Below are the code and all the weights of a small trained network. Each question names an input and a target symbol and asks about switching units off, where a switched-off unit gives its printed mean instead of its output.

import numpy as np


def w(rows, s, z=0):
    codes = np.array(rows[::2]) - 128.0
    scale = np.full(codes.shape[1], s)
    scale[-1] = z or s
    return codes * scale


def f(y):
    return y / 2 * (1 + np.tanh(0.7978845608 * (y + 0.044715 * y**3)))


def softmax(a):
    e = np.exp(a - a.max(-1, keepdims=True))
    return e / e.sum(-1, keepdims=True)


def log_softmax(a):
    a = a - a.max(-1, keepdims=True)
    return a - np.log(np.exp(a).sum(-1, keepdims=True))


def net(x, mask):
    ids = ['αβγδζηθλξστφψω'.index(c) for c in x.split()]
    T = len(ids)
    res = E[ids] + P[:T]
    r = res
    for j in range(2):
        rows = slice(4 * j, 4 * j + 4)
        q, k, v = (r @ M[0][rows].T for M in (Q, K, V))
        z = softmax(np.where(np.tri(T) > 0, q @ k.T / 4**0.5, -1e9)) @ v
        o = O[0][rows]
        res = res + np.where(mask[j], z, o[:, -1]) @ o[:, :-1]
    y = f(res @ A[0][:, :-1].T + A[0][:, -1])
    res = res + np.where(mask[2:26], y, B[0][:, -1]) @ B[0][:, :-1]
    return log_softmax(res[-1] @ U[:, :-1].T + U[:, -1])


Q, K, V, O, A, B = {}, {}, {}, {}, {}, {}
E = w([
[190,148,115,81,150,125],'α',
[123,114,126,158,136,169],'β',
[159,176,111,90,150,172],'γ',
[157,189,169,125,166,110],'δ',
[182,173,98,124,180,174],'ζ',
[118,125,129,100,89,122],'η',
[145,159,131,147,170,184],'θ',
[96,177,180,170,125,96],'λ',
[121,94,84,142,106,186],'ξ',
[164,137,83,126,161,200],'σ',
[71,107,127,154,73,131],'τ',
[159,111,85,98,124,161],'φ',
[49,162,60,129,106,6],'ψ',
[137,184,157,108,132,95],'ω',
],0.022)
P = w([
[89,134,135,100,129,141],'0',
[156,95,100,184,23,76],'1',
[138,183,139,140,33,141],'2',
[30,124,84,106,200,124],'3',
[202,3,229,162,123,78],'4',
[66,190,114,172,48,172],'5',
],0.014)
Q[0] = w([
[137,119,141,110,133,104],'h1',
[81,157,93,89,124,140],'h1',
[99,73,143,111,177,115],'h1',
[160,121,137,116,86,114],'h1',
[88,134,103,103,174,98],'h2',
[161,124,100,124,108,105],'h2',
[88,248,82,131,55,145],'h2',
[64,126,106,66,187,143],'h2',
],0.017)
K[0] = w([
[165,106,134,148,73,185],'h1',
[112,64,79,148,180,26],'h1',
[227,114,133,223,75,84],'h1',
[95,145,242,96,124,222],'h1',
[247,45,120,175,160,148],'h2',
[69,115,138,105,158,175],'h2',
[75,70,74,100,230,48],'h2',
[207,26,215,202,144,97],'h2',
],0.011)
V[0] = w([
[132,191,115,59,89,122],'h1',
[234,157,122,141,189,87],'h1',
[118,139,176,205,145,79],'h1',
[96,52,174,123,120,71],'h1',
[217,99,80,66,174,117],'h2',
[108,37,104,103,93,170],'h2',
[116,142,103,5,105,77],'h2',
[153,139,228,147,156,183],'h2',
],0.015)
O[0] = w([
[71,47,81,132,205,120,178],'h1',
[107,138,136,10,103,136,94],'h1',
[171,161,101,103,106,82,44],'h1',
[199,128,152,133,152,70,2],'h1',
[126,65,160,5,114,161,132],'h2',
[137,6,206,225,131,155,135],'h2',
[145,34,89,56,219,45,126],'h2',
[114,225,171,113,161,167,110],'h2',
],0.013,0.01)
A[0] = w([
[97,106,161,216,127,124,172],'n1',
[165,190,172,138,32,168,18],'n2',
[85,137,63,44,170,106,178],'n3',
[196,106,117,161,170,81,2],'n4',
[178,110,187,81,3,134,158],'n5',
[139,186,172,103,203,152,87],'n6',
[112,115,170,128,67,84,167],'n7',
[115,155,92,170,203,100,48],'n8',
[83,147,90,182,143,134,93],'n9',
[95,209,107,97,61,142,25],'n10',
[104,53,108,110,135,99,78],'n11',
[158,139,64,137,148,161,120],'n12',
[111,85,238,135,107,171,116],'n13',
[155,123,167,43,112,138,140],'n14',
[191,179,86,165,63,51,46],'n15',
[243,170,137,216,84,92,66],'n16',
[188,112,86,123,134,178,65],'n17',
[163,87,155,91,130,136,57],'n18',
[141,135,78,141,155,232,183],'n19',
[121,55,127,124,109,123,134],'n20',
[59,135,150,132,105,51,249],'n21',
[123,167,44,113,130,70,95],'n22',
[75,118,86,167,59,105,38],'n23',
[113,150,254,127,99,88,156],'n24',
],0.0088,0.0053)
B[0] = w([
[152,125,83,76,138,79,225],'n1',
[104,213,149,124,218,135,195],'n2',
[92,142,141,198,120,91,208],'n3',
[60,90,182,167,92,111,170],'n4',
[63,100,127,172,173,177,145],'n5',
[162,64,93,156,68,117,153],'n6',
[158,143,126,116,129,166,134],'n7',
[127,57,129,73,97,156,175],'n8',
[167,144,174,75,87,107,192],'n9',
[224,11,195,120,99,17,193],'n10',
[152,255,223,125,185,133,206],'n11',
[117,120,144,102,147,94,158],'n12',
[218,152,76,124,128,178,221],'n13',
[148,107,116,146,100,90,148],'n14',
[57,131,180,98,105,220,164],'n15',
[84,195,63,80,96,129,189],'n16',
[132,186,123,102,130,96,141],'n17',
[165,191,130,124,112,102,146],'n18',
[125,115,174,157,115,76,250],'n19',
[137,213,135,110,131,150,204],'n20',
[168,109,78,129,150,157,153],'n21',
[190,92,105,137,101,243,177],'n22',
[163,197,151,110,120,108,167],'n23',
[128,67,132,151,137,168,140],'n24',
],0.0066,0.021)
U = w([
[135,134,158,54,145,116,95],'α',
[134,196,117,210,173,160,55],'β',
[58,144,152,175,178,147,68],'γ',
[221,80,135,77,87,106,123],'δ',
[131,57,177,74,76,113,104],'ζ',
[149,66,167,193,158,110,205],'η',
[171,136,236,163,95,115,123],'θ',
[183,150,125,83,100,147,46],'λ',
[222,108,114,207,116,139,136],'ξ',
[124,86,164,163,110,219,167],'σ',
[111,125,125,177,100,115,154],'τ',
[254,125,159,93,181,170,25],'φ',
[159,115,142,134,128,128,112],'ψ',
[160,127,50,121,170,127,254],'ω',
],0.0064,0.0055)

Each question gives the input, a string of symbols that net reads in full, and the target symbol t.
The units are the heads (4 rows each of Q, K, V and O) and the neurons (one row each of A and B). Each row of codes is followed by its name. A weight is (code - 128) times the scale printed after its matrix; where a second scale follows, it is the last column's (O, A, B and U).
mask holds one flag per unit, heads first, then neurons. A switched-off unit (its flag False) gives its mean, the last column of its rows in O or B, instead of its output. The means were averaged over made-up inputs and are rounded, as every weight is.
A unit's drop is (log p(t) with every unit on - log p(t) with that unit switched off) / (log p(t) with every unit on - log p(t) with every unit switched off).
The circuit of an input: a set's keep is (log p(t) with only the set's units on - log p(t) with every unit switched off) / (log p(t) with every unit on - log p(t) with every unit switched off). Starting from the 12 units with the biggest drops (on a tie, the unit counted first), units are removed one at a time, each time the one whose removal leaves the highest keep (on an exact tie, the one counted first), for as long as the keep stays at least 0.8.
units of the circuit, in order: the units of the circuit, biggest drop first
most important unit: the unit with the biggest drop
k most important neurons: the k neurons with the biggest drops, biggest first
which heads matter: for each layer, one digit per head in row order, 1 if its drop is at least 0.15 and else 0, layers parted by /
drop when u is switched off: that unit's drop, to one decimal
input θ λ φ ω, target λ: which heads matter : 11
input θ σ θ, target θ: which heads matter : 01
input λ σ σ ω α, target σ: units of the circuit, in order : h2; h1
input θ σ η φ ξ, target η: which heads matter : 11
input σ β η σ, target β: units of the circuit, in order : h2; h1; n2
input θ σ σ σ, target σ: units of the circuit, in order : h2
input σ σ σ σ η, target σ: units of the circuit, in order : h2; h1
input θ θ β σ ζ, target β: which heads matter : 01
input θ φ ω β σ σ, target β: units of the circuit, in order : h1; h2; n2
input β λ φ η β ω, target η: 2 most important neurons : n4; n13
input σ θ σ ζ, target θ: units of the circuit, in order : h2; n10; h1
input α γ ξ σ, target γ: which heads matter : 10
input ψ η σ θ φ φ, target η: 3 most important neurons : n4; n3; n13
input φ η ω σ, target η: which heads matter : 11
input ψ σ θ α σ ω, target η: units of the circuit, in order : n4; h2; h1
input σ λ σ σ ζ, target σ: units of the circuit, in order : h1; h2
input η σ σ σ τ, target σ: units of the circuit, in order : h2; h1
input η α ω σ ξ, target ω: units of the circuit, in order : h2
input σ φ σ θ, target φ: 2 most important neurons : n11; n13
input γ σ η, target γ: most important unit : h1
input δ ω φ θ φ, target φ: 3 most important neurons : n11; n13; n20
input σ φ ω, target σ: which heads matter : 01
input σ ξ σ θ, target ξ: which heads matter : 01
input θ τ τ α σ, target τ: 2 most important neurons : n16; n4
input ξ ξ β, target ξ: units of the circuit, in order : h2; n13; h1
input φ σ θ, target φ: 2 most important neurons : n13; n11
input σ θ ζ θ ξ, target ζ: most important neuron : n10
input η η γ, target η: drop when n11 is switched off : 0.0
input σ θ φ, target σ: drop when n5 is switched off : 0.1
input φ θ ξ φ, target θ: drop when h2 is switched off : 0.9
